Here is a tiny trained network, its code and every weight. The questions are about switching its units off for an input and a target symbol, where a switched-off unit gives its printed mean instead of its output.

import numpy as np


def w(rows, s, z=0):
    codes = np.array(rows[::2]) - 128.0
    scale = np.full(codes.shape[1], s)
    scale[-1] = z or s
    return codes * scale


def f(y):
    return y / 2 * (1 + np.tanh(0.7978845608 * (y + 0.044715 * y**3)))


def softmax(a):
    e = np.exp(a - a.max(-1, keepdims=True))
    return e / e.sum(-1, keepdims=True)


def log_softmax(a):
    a = a - a.max(-1, keepdims=True)
    return a - np.log(np.exp(a).sum(-1, keepdims=True))


def net(x, mask):
    ids = ['ΦΨΩεζημ'.index(c) for c in x.split()]
    T = len(ids)
    res = E[ids] + P[:T]
    u = 0
    for l in range(3):
        q, k, v = (res @ M[l].T for M in (Q, K, V))
        z = softmax(np.where(np.tri(T) > 0, q @ k.T / 3**0.5, -1e9)) @ v
        res = res + np.where(mask[u], z, O[l][:, -1]) @ O[l][:, :-1]
        u += 1
        y = f(res @ A[l][:, :-1].T + A[l][:, -1])
        res = res + np.where(mask[u : u + 8], y, B[l][:, -1]) @ B[l][:, :-1]
        u += 8
    return log_softmax(res[-1] @ U[:, :-1].T + U[:, -1])


Q, K, V, O, A, B = {}, {}, {}, {}, {}, {}
E = w([
[167,105,159],'Φ',
[78,113,162],'Ψ',
[155,81,162],'Ω',
[223,113,132],'ε',
[154,232,26],'ζ',
[92,141,22],'η',
[4,93,127],'μ',
],0.015)
P = w([
[70,131,82],'0',
[249,39,194],'1',
[255,35,161],'2',
[225,34,130],'3',
[194,30,105],'4',
[180,28,89],'5',
[160,23,75],'6',
[143,17,57],'7',
[129,23,60],'8',
[100,27,44],'9',
],0.006)
Q[0] = w([
[25,165,103],'L0H1',
[107,225,254],'L0H1',
[53,212,82],'L0H1',
],0.0067)
K[0] = w([
[167,91,81],'L0H1',
[244,197,126],'L0H1',
[187,77,101],'L0H1',
],0.011)
V[0] = w([
[125,127,80],'L0H1',
[171,254,182],'L0H1',
[65,128,142],'L0H1',
],0.008)
O[0] = w([
[133,200,115,170],'L0H1',
[2,239,181,2],'L0H1',
[96,94,92,139],'L0H1',
],0.0091,0.0071)
A[0] = w([
[151,147,166,1],'L0N1',
[78,70,160,138],'L0N2',
[211,144,67,40],'L0N3',
[94,231,8,94],'L0N4',
[131,133,92,75],'L0N5',
[211,201,109,105],'L0N6',
[107,82,176,148],'L0N7',
[49,107,144,57],'L0N8',
],0.012,0.0051)
B[0] = w([
[67,184,167,117],'L0N1',
[184,45,172,139],'L0N2',
[2,122,178,255],'L0N3',
[150,88,248,193],'L0N4',
[113,128,154,148],'L0N5',
[111,63,105,154],'L0N6',
[172,140,101,144],'L0N7',
[82,96,104,121],'L0N8',
],0.0088,0.01)
Q[1] = w([
[61,162,86],'L1H1',
[102,249,122],'L1H1',
[31,147,60],'L1H1',
],0.013)
K[1] = w([
[252,136,127],'L1H1',
[223,100,203],'L1H1',
[227,156,108],'L1H1',
],0.014)
V[1] = w([
[7,120,218],'L1H1',
[174,198,7],'L1H1',
[1,64,14],'L1H1',
],0.0077)
O[1] = w([
[89,128,252,188],'L1H1',
[125,157,94,38],'L1H1',
[71,129,133,246],'L1H1',
],0.011,0.012)
A[1] = w([
[116,138,170,125],'L1N1',
[208,178,69,160],'L1N2',
[184,161,79,111],'L1N3',
[93,179,168,96],'L1N4',
[135,123,106,115],'L1N5',
[192,247,116,192],'L1N6',
[205,154,70,100],'L1N7',
[77,146,86,254],'L1N8',
],0.013,0.0094)
B[1] = w([
[165,113,115,234],'L1N1',
[98,206,69,143],'L1N2',
[66,175,75,134],'L1N3',
[184,149,54,141],'L1N4',
[112,83,117,111],'L1N5',
[254,247,249,130],'L1N6',
[46,102,64,141],'L1N7',
[245,113,184,254],'L1N8',
],0.0093,0.006)
Q[2] = w([
[200,241,84],'L2H1',
[6,129,41],'L2H1',
[124,144,23],'L2H1',
],0.012)
K[2] = w([
[149,81,209],'L2H1',
[190,50,146],'L2H1',
[197,1,242],'L2H1',
],0.0066)
V[2] = w([
[17,143,3],'L2H1',
[73,160,236],'L2H1',
[121,149,172],'L2H1',
],0.0067)
O[2] = w([
[113,207,100,181],'L2H1',
[98,130,248,8],'L2H1',
[112,97,87,37],'L2H1',
],0.012,0.0017)
A[2] = w([
[153,75,140,54],'L2N1',
[143,191,154,224],'L2N2',
[143,134,133,98],'L2N3',
[126,142,67,255],'L2N4',
[204,110,155,56],'L2N5',
[92,163,82,96],'L2N6',
[72,181,67,34],'L2N7',
[249,66,84,162],'L2N8',
],0.013,0.011)
B[2] = w([
[128,169,148,246],'L2N1',
[176,134,254,154],'L2N2',
[122,125,144,119],'L2N3',
[212,114,138,234],'L2N4',
[83,152,136,180],'L2N5',
[100,145,119,183],'L2N6',
[26,143,123,193],'L2N7',
[79,152,81,213],'L2N8',
],0.012,0.014)
U = w([
[168,125,119,251],'Φ',
[119,219,114,99],'Ψ',
[161,148,190,73],'Ω',
[112,65,29,170],'ε',
[18,146,69,76],'ζ',
[254,87,71,158],'η',
[43,98,53,67],'μ',
],0.0077,0.011)

Each question gives the input, a string of symbols that net reads in full, and the target symbol t.
The units are the heads (3 rows each of Q, K, V and O) and the neurons (one row each of A and B). Each row of codes is followed by its name. A weight is (code - 128) times the scale printed after its matrix; where a second scale follows, it is the last column's (O, A, B and U).
mask holds one flag per unit, layer by layer, with each layer's heads first. A switched-off unit (its flag False) gives its mean, the last column of its rows in O or B, instead of its output. The means were averaged over made-up inputs and are rounded, as every weight is.
A unit's drop is (log p(t) with every unit on - log p(t) with that unit switched off) / (log p(t) with every unit on - log p(t) with every unit switched off).
The circuit of an input: a set's keep is (log p(t) with only the set's units on - log p(t) with every unit switched off) / (log p(t) with every unit on - log p(t) with every unit switched off). Starting from the 12 units with the biggest drops (on a tie, the unit counted first), units are removed one at a time, each time the one whose removal leaves the highest keep (on an exact tie, the one counted first), for as long as the keep stays at least 0.8.
units of the circuit, in order: the units of the circuit, biggest drop first
most important unit: the unit with the biggest drop
k most important neurons: the k neurons with the biggest drops, biggest first
drop when u is switched off: that unit's drop, to one decimal
input η Ψ Φ Ψ, target Ω: most important unit => L0N4
input η Φ ζ η η η η ε ζ, target Ω: units of the circuit, in order => L0N4, L2H1
input Ω ε Φ Ψ η μ η η, target Ψ: 4 most important neurons => L0N4, L0N3, L1N7, L1N2
input η η Φ η η η η Φ η, target Ω: units of the circuit, in order => L0N3, L0N4, L2H1, L2N8
input ε Φ Ψ μ η μ, target ε: 2 most important neurons => L0N4, L0N3
input ε Ω Ψ η ε Φ Φ, target ε: 3 most important neurons => L0N3, L0N4, L1N6
input Φ ε η ε ζ ζ η η, target η: 4 most important neurons => L0N3, L0N4, L1N6, L1N7
input η μ Ω Ω, target Ω: units of the circuit, in order => L0N4, L2H1, L1H1
input η Φ η ζ Φ η, target Ω: 4 most important neurons => L0N4, L0N3, L2N8, L1N8
input Ω Φ η ζ, target Ψ: 4 most important neurons => L0N4, L0N3, L1N7, L1N2
input ζ Φ Ω Ψ, target ζ: 3 most important neurons => L2N8, L0N3, L2N5
input η Ω Ψ Ω μ Φ, target Ω: 4 most important neurons => L0N2, L0N4, L0N3, L2N1
input Φ Ψ Ψ η ε η η Ω, target η: 2 most important neurons => L0N3, L0N4
input ε η Ω, target ε: most important unit => L1H1
input Φ Ψ Ω Ψ, target ζ: 3 most important neurons => L2N7, L0N3, L0N7
input Ω η Φ Φ Ψ, target Ψ: 4 most important neurons => L0N4, L0N3, L1N7, L2N7
input Φ Ω ε ε, target η: 4 most important neurons => L0N4, L0N3, L1N6, L1N7
input ε Φ μ η η, target ε: 3 most important neurons => L0N4, L0N3, L2N8
input Φ Φ ε Φ Φ, target η: 3 most important neurons => L0N4, L0N3, L2N7
input Ω Ω η Ω η Φ η Ω Φ, target Ψ: most important unit => L0N4
input η η μ Φ ε μ μ Ω, target ε: drop when L2N2 is switched off => 0.2
input Ω η Ψ, target Ψ: drop when L0N3 is switched off => 1.3
input η ε ε, target Ω: drop when L2N8 is switched off => 0.1
input η Φ ζ, target Ω: drop when L0H1 is switched off => 0.1
